Below is a small trained network, with its code and all its weights. Each question gives an input and a class and asks what happens when units are switched off, that is, made to give their printed mean instead of their output.

import numpy as np


def w(rows, s, z=0):
    codes = np.array(rows[::2]) - 128.0
    scale = np.full(codes.shape[1], s)
    scale[-1] = z or s
    return codes * scale


def f(y):
    return np.maximum(y, 0)


def log_softmax(a):
    a = a - a.max(-1, keepdims=True)
    return a - np.log(np.exp(a).sum(-1, keepdims=True))


def net(x, mask):
    res = np.array(x, float).reshape(1, 3) / 4 @ E
    y = f(res @ A[0][:, :-1].T + A[0][:, -1])
    res = res + np.where(mask, y, B[0][:, -1]) @ B[0][:, :-1]
    return log_softmax(res[-1] @ U[:, :-1].T + U[:, -1])


A, B = {}, {}
E = w([
[254,207,204,136,210],'x0',
[98,201,174,82,109],'x1',
[176,54,135,167,108],'x2',
],0.0088)
A[0] = w([
[17,44,186,125,35,192],'N1',
[163,52,189,167,219,172],'N2',
[208,69,119,152,216,205],'N3',
[106,81,95,63,110,49],'N4',
[107,126,85,121,13,123],'N5',
[73,107,132,132,191,1],'N6',
[42,67,104,143,119,103],'N7',
[61,253,110,116,103,153],'N8',
[52,47,132,138,141,68],'N9',
],0.0077,0.0027)
B[0] = w([
[183,220,90,154,34,254],'N1',
[254,176,86,99,136,197],'N2',
[162,154,138,223,184,214],'N3',
[129,121,128,50,56,167],'N4',
[159,192,93,78,32,202],'N5',
[114,126,114,171,103,131],'N6',
[139,214,27,117,93,210],'N7',
[51,86,168,27,111,215],'N8',
[205,151,80,87,58,187],'N9',
],0.007,0.0079)
U = w([
[163,64,115,167,191,6],'0',
[98,162,230,88,181,240],'1',
[105,141,33,171,35,45],'2',
[254,104,135,214,210,250],'3',
[187,198,230,143,104,250],'4',
],0.0079,0.0028)

Each question gives the input, the list of numbers given to net, and the class t.
The units are the neurons (one row each of A and B). Each row of codes is followed by its name. A weight is (code - 128) times the scale printed after its matrix; where a second scale follows, it is the last column's (A, B and U).
mask holds one flag per neuron, in row order. A switched-off neuron (its flag False) gives its mean, the last column of its row in B, instead of its output. The means were averaged over made-up inputs and are rounded, as every weight is.
A unit's drop is (log p(t) with every unit on - log p(t) with that unit switched off) / (log p(t) with every unit on - log p(t) with every unit switched off).
The circuit of an input: a set's keep is (log p(t) with only the set's units on - log p(t) with every unit switched off) / (log p(t) with every unit on - log p(t) with every unit switched off). Starting from all 9 units, units are removed one at a time, each time the one whose removal leaves the highest keep (on an exact tie, the one counted first), for as long as the keep stays at least 0.8.
units of the circuit, in order: the units of the circuit, biggest drop first
unit that matters most: the unit with the biggest drop
k most important neurons: the k neurons with the biggest drops, biggest first
drop when u is switched off: that unit's drop, to one decimal
input [7,5,-8], class 1: 2 most important neurons	N8, N1
input [1,-3,-3], class 3: units of the circuit, in order	N8, N5, N1
input [1,4,-4], class 1: 2 most important neurons	N1, N8
input [-2,5,-5], class 1: unit that matters most	N8
input [5,-2,-8], class 1: 2 most important neurons	N1, N8
input [3,0,-8], class 1: drop when N1 is switched off	0.2
input [6,2,2], class 3: drop when N9 is switched off	0.0
input [4,7,-5], class 1: drop when N1 is switched off	0.1
input [7,6,-6], class 1: 2 most important neurons	N8, N1
input [8,2,-7], class 1: 2 most important neurons	N1, N8
